(in the rows, 128 means zero)
[108 109 142 133 108 121 104 136 122 103 129 141 123 192  46 140 130 163
 159  86 113  67  65  82 112 112 148 144 131 111  60  78]  3
[121 112  83  57 167 106 102  88 165 119 102 142 188 186 145  74 185 173
 113 137 120  99 123 136 174 156 130 144 129 151 122 144]  10
[116 114 117  94 106 129 121 135 122 108 141 139 123 142 113 105 168 120
 161 111 147 112 111  94 145 124 130 121 135  99 122 134]  8
[146 127 129 107 174 147 142 142 146 112 112 101  92 171 116 145 141 167
 130 133 134 155  93 113 127 118 104 127 153 194  86 137]  3
[153 117 102 103 185 146 144 164 148 114 120 104 111 177 123 146 145 174
 121 126 144 142 113 105 141 109  82 133 178 196  95 132]  7
[ 93 143 130 112 108 140 127 143  79 111 135 140 112  90 115 127 164 102
 145 119 162 126 160 149 138 135 177 111 150 105 127 127]  3
[122 139 133  83 122 140 126 115  83  95 134 141 103 101 115 131 153 111
 137  98 142 127 145 100 140 132 159 126 157 115 100 149]  9
[ 89  85 108 136 192 172 101 115 117  70 154 155 105 182 116 144 128 191
 121 121 126  99 128  75 128  64 126 121 150 187  82 123]  0
[117 133 162  69 119 134 119  94  99 108 125 112  99  94 116 118 162  83
 127 111 156 141 131 116 131 128 152 111 136  95 117 147]  3
[148 120 106  94 187 155 156 168 155 115 130 109  99 163 112 137 131 170
 141 130 132 144 116  98 138 121 101 138 170 197 100 141]  7
[ 81 116 155 109 107 121 125 140  80  55 137 157 136 123 114 116 178 136
 142 128 125 122 152 118 116 126 120 126 146 101 142 128]  8
[112 129 116 132 126 131 129 130 102  70 129 149 115 121 126 127 155 152
 123 109 136 127 142  92 137 107 110 117 147 115 128 146]  6
[132 157 136  18 174  97 147  44 145 110 154 142 122  94 117  94 118 153
 185 169  81 110 148 161 112 143 182 146  51  91 164 169]  4
[153 135 121 109 165 141 146 149 156 120 118 104  97 173 119 137 130 166
 142 134 140 153  91 119 135 135 113 137 145 183  95 146]  0
[132  95 101  29 125 162 115 121 164 145 168 108 158 119 148 151 206  97
 189 161 158 158 151 116 155 110 115 159 201 195 164 158]  0
[112 142 158  45 112  63 120 114  65 151 133 138 166 120 108 147 147  86
  79  87  63 110  78 164 147 150  47 155  91 101 116 120]  2
[153 135 117 121 181 130 146 151 154 121 127 104 113 167 127 134 135 173
 132 149 148 146 132 129 136 132 119 135 158 192  93 139]  10
[121 112  82  98 196 100 108  66  83 110 141 195 148 181 132 115 108 194
 108 111  28  87  72 117 119 152  71 136 121 159 111 139]  3
[122 108  83 111 169 105  95  79 120  85 116 123 184 211 127 157 157 172
 151  89  88 149 103 132 130  78 211 117 146  77 106 142]  3
[114 130 133 111 135 116 120 105  98  71 129 149 133 141 101 130 151 141
 141 130 112 119 129 121 116 130 134 126 147 104 127 142]  5
[ 63  90 122  93 136 102 144 137  85 136 132 145 172 171 153 133 206 127
 132 138  89 110 118 182 143 129  89 137 113 127 156  97]  0
[155 139 115 102 183 147 158 155 161 102 119  97 107 156 116 140 143 170
 142 137 154 149 117 113 135 110 114 138 151 201 101 133]  6
[162 140  98  60 178 143 125 123 210 146 118 100 162 104  81 128 153 116
 155 168 156 155 154 190 164 103 242 150 137 162 143 169]  3
[145 144 148  73 137 133 144 114  89 173 155 121 189  83  67 146 143 107
  63 151 109 113 114 162  98 164  53 176 161 149 153 121]  7
[156 137 117  98 187 139 146 143 151 113 114 101  99 159 114 136 130 170
 126 136 142 147 119 123 143 130 109 132 151 204  92 140]  5
[112 151 127  58 163 188  65 103 144  79 156 136 132 177 124 137  80 179
 174  98 107 153 131  18  91 115 141 124 173  97 104 171]  7
[119 152 116 119 133 144 106  96 106  62 123 154 115 116 108 110 135 139
 149 108 131 118 146 104 118 134 192 118 152  98 119 149]  5
[100 127 107  40 120 102  82  52  90 164 181 139 146 107 156 111 155 124
 123  92 101 127 190  82 135 117  98 144 148  83 137 178]  1
[100 125 123 117 110  99 131 137  96 102 124 155 110 139 111 122 175 121
 138 102 130 106 143 118 151 127 131 128 149 109 119 134]  0
[120 108  73 160 153 111 111 130 111 147 131 166 203 142 141 128 140 148
 125 111  86 112 156 161 145 156 149 160 181 184 128 113]  10
[153 133 119 106 162 149 163 143 161 119 116  86 112 163 111 145 135 173
 130 145 153 147 112 115 130 118 102 137 150 201  94 134]  4
[128 138 133  42 177 165 172 117  88 151 147 121 148  97  86 153 158 100
  38 133 109 125 120 137 132 128  76 169 164 246 107 128]  9
[164 135 128 105 187 148 148 161 152 115 120  95  97 170 104 145 138 189
 120 140 148 139  88 122 126 119  86 139 149 181  85 133]  7
[130  83  80  85 195 166  89  92 150 111 133 138 189 195 158 158 152 110
 130 138  88 168  88 125 138  78 124 146 195 220 121 169]  0
[151 128 110 113 180 142 145 144 143 101 121  99  99 175 117 144 144 178
 131 140 145 145 111 106 134 124  92 133 151 197  85 135]  2
[155 136 123  98 171 140 155 150 157 111 119 102  90 167 104 139 136 182
 128 134 128 147  92 114 130 122  97 147 146 197  93 141]  0
[158 141 127  96 176 141 147 139 147 119 124  96 101 151 117 140 126 169
 130 149 141 148 111 136 130 129 102 135 137 194 101 135]  5
[178 103  89  79 203 110 128 121 161 148 143 146 169 145  63 149 113 176
 156 119  65 116  59 112 156 150  69 174 153 180 110 163]  6
[156 140 111  96 176 128 154 148 160 111 124 104 104 169 118 127 156 173
 129 147 143 141 114 120 141 125 108 137 155 183  94 148]  10
[116 143 137 109 114 132 114 128  93  74 131 148 123 132 118 122 162 136
 149 130 152 116 138 129 128 137 176 127 142  94 109 145]  9
[155 141 110 112 176 138 143 155 160 116 127 105 101 160 113 145 116 200
 139 146 145 143  93 130 125 129 101 138 151 191  90 144]  1
[126 152 183 166 145 197  70 187 138  76 146 112 140 160  84 152  76 170
  87 110 156 121   4  96  99 128  98 116 117  90  75 141]  6
[127 143 143 122 142 110  82  82  86 187 153 162 191 114 173 150  86  89
 149 111  86 135 119 181 130 196 193 138 103 102 143 146]  9
[120 127 138  99 127 108 134 106  87  97 143 135 109 100 119 121 147  96
 159 122 142 115 144 131 129 131 145 117 140  95 122 148]  4
[134 162 127  80 135 120 132 131 122 124 122 124 191 141  56 152 139 135
 129  88 102  99  41 155 134 184 175 154 136 111 114 112]  5
[135 128 121  95 176 148 148 161 151 120 129 106  97 153 110 149 136 153
 139 128 131 143 121  97 145 128  87 136 148 201  97 134]  2
[ 87 115 130 101 122 122 108 116 114  88 138 148 120 119 124 124 148 132
 143 105 130 127 146 107 144 115 160 123 147 109 117 159]  1
[ 85 123 142 113 115 137 131 119  75  62 140 146  99 101 117 116 156 104
 125  99 120 125 157  85 127 129 138 117 143 105 121 142]  2
[100 116 133 121 127 138 125 142  92  78 134 163  94  91 101 125 149 118
 133 108 116 131 164  95 135 123 129 125 183 149 119 156]  3
[150 180 128  26 109 179 109  79 184 165 148  83 171  76  76 141 105  91
 100 100 177 141  99 112 163 145 247 150  98 138 120 153]  2
[104 111 155  94 112 127 118 107 100  83 127 125 121 131 109 133 184 124
 138 109 136 127 128  99 124 121 120 132 160 101 121 136]  0
[102 123 137 117 114 115 134 110  85  79 134 152  80 138 121 109 178 153
 122 124 126 110 125 105 126 119  97 123 122  97 119 148]  0
[157 125 115 105 174 127 144 156 164 110 113 103 111 173 114 132 146 200
 140 132 146 150 118 120 145 113 107 136 137 185  97 133]  8
[124 123 132  61 182 146 142 117 139 105 130  87 222 151 110 178 181 106
 121 146 127 175 145 150 115  95 148 164 198 200 146 129]  6
[ 97 112 154 128 116 155 125 123 108  73 123 125  99  74  93 132 159 132
 133  80 133 131 170  68 135 133 154 130 153 112 116 130]  2
[153 125 108 109 180 149 149 143 150 104 120 100 107 169 107 145 134 179
 125 135 134 145 102  98 134 131  88 138 152 203  88 134]  2
[ 88 123 111 132 139 128 145 133  94 110  93 159 144 140 161 128 202 179
 111 127  88 118 114 197 139 138 105 152 113 179 139  91]  0
[136 140 150 145  90 193 110  95 141 119 159 126 155 117 118 142  94 149
  91 169 129 140 121  89  60  97  77 166 132 191 141 114]  6
[ 85 154 139 135 100 171  78  87 112 122 136 131 203 192 148 147 106 135
 144 116 100 139  90 117  71 132 172 137 125  97 118 116]  4
[155 135 107 114 176 134 148 157 143 137 130 100 111 179 131 127 123 154
 135 126 153 155 114 118 139 129 121 123 146 185  94 136]  8
[144 136 119  93 168 141 161 148 140 113 128  97 110 159 118 141 153 135
 128 123 155 147 114  97 140 112 104 133 163 195  99 136]  6
[153 138 116  95 170 131 154 150 156 121 126  94 100 161 126 137 139 149
 135 112 147 147 111  95 147 107 111 134 141 185  94 138]  6
[124 109  58 105 144 187 142 144 145 130 120 120 131 136 101 132 141 106
 164  94 130 128 150  59 137 115 134 135 204 192 111  99]  2
[155 127 127 102 175 135 151 148 147 123 125  96 116 159 116 145 132 167
 122 141 140 152 109 121 134 134  90 138 164 196  90 133]  10
[115 138 111 110 113 121 108 122  98 108 136 146 123 137 136 118 164 117
 166  98 158 120 144 108 142 121 163 112 145  95 118 129]  8
[114 109 118  96 136 125 131 139 108  79 122 152 101 110 114 105 182 136
 146 116 124 108 140 130 146 107 130 131 141 104 124 138]  7
[147 142 124 115 167 132 153 153 136  96 134 112 103 161 117 139 137 176
 149 131 140 137 114 105 122 123 103 141 149 184  99 130]  6
[159 119 106 108 174 124 151 160 163 117 117 100 126 198 111 130 148 190
 128 138 147 144 107 113 143 121  94 140 152 207  93 129]  8
[102 125 120 208 116 206 133 185 118 156 100 124 123  68 119 153  80 164
 120 104 157 143 156 122 110 168 110 125 180 190 120  71]  1
[108 107 121 116 132 128 114 124  99 101 129 145 123 143 126 128 147 137
 144 100 131 129 137  90 142 131 126 114 162  95 117 148]  7
[151 139 118 101 177 149 142 152 141 122 135 101 107 172 129 143 130 165
 123 136 149 149 104 115 130 123 103 126 153 169 101 147]  7
[133 134 113 167 153 173  70 131  83  71 133 142 163 143 106 177  67 135
 166  63 119 114  72  83  84 161 157 116 202 120  86  88]  2
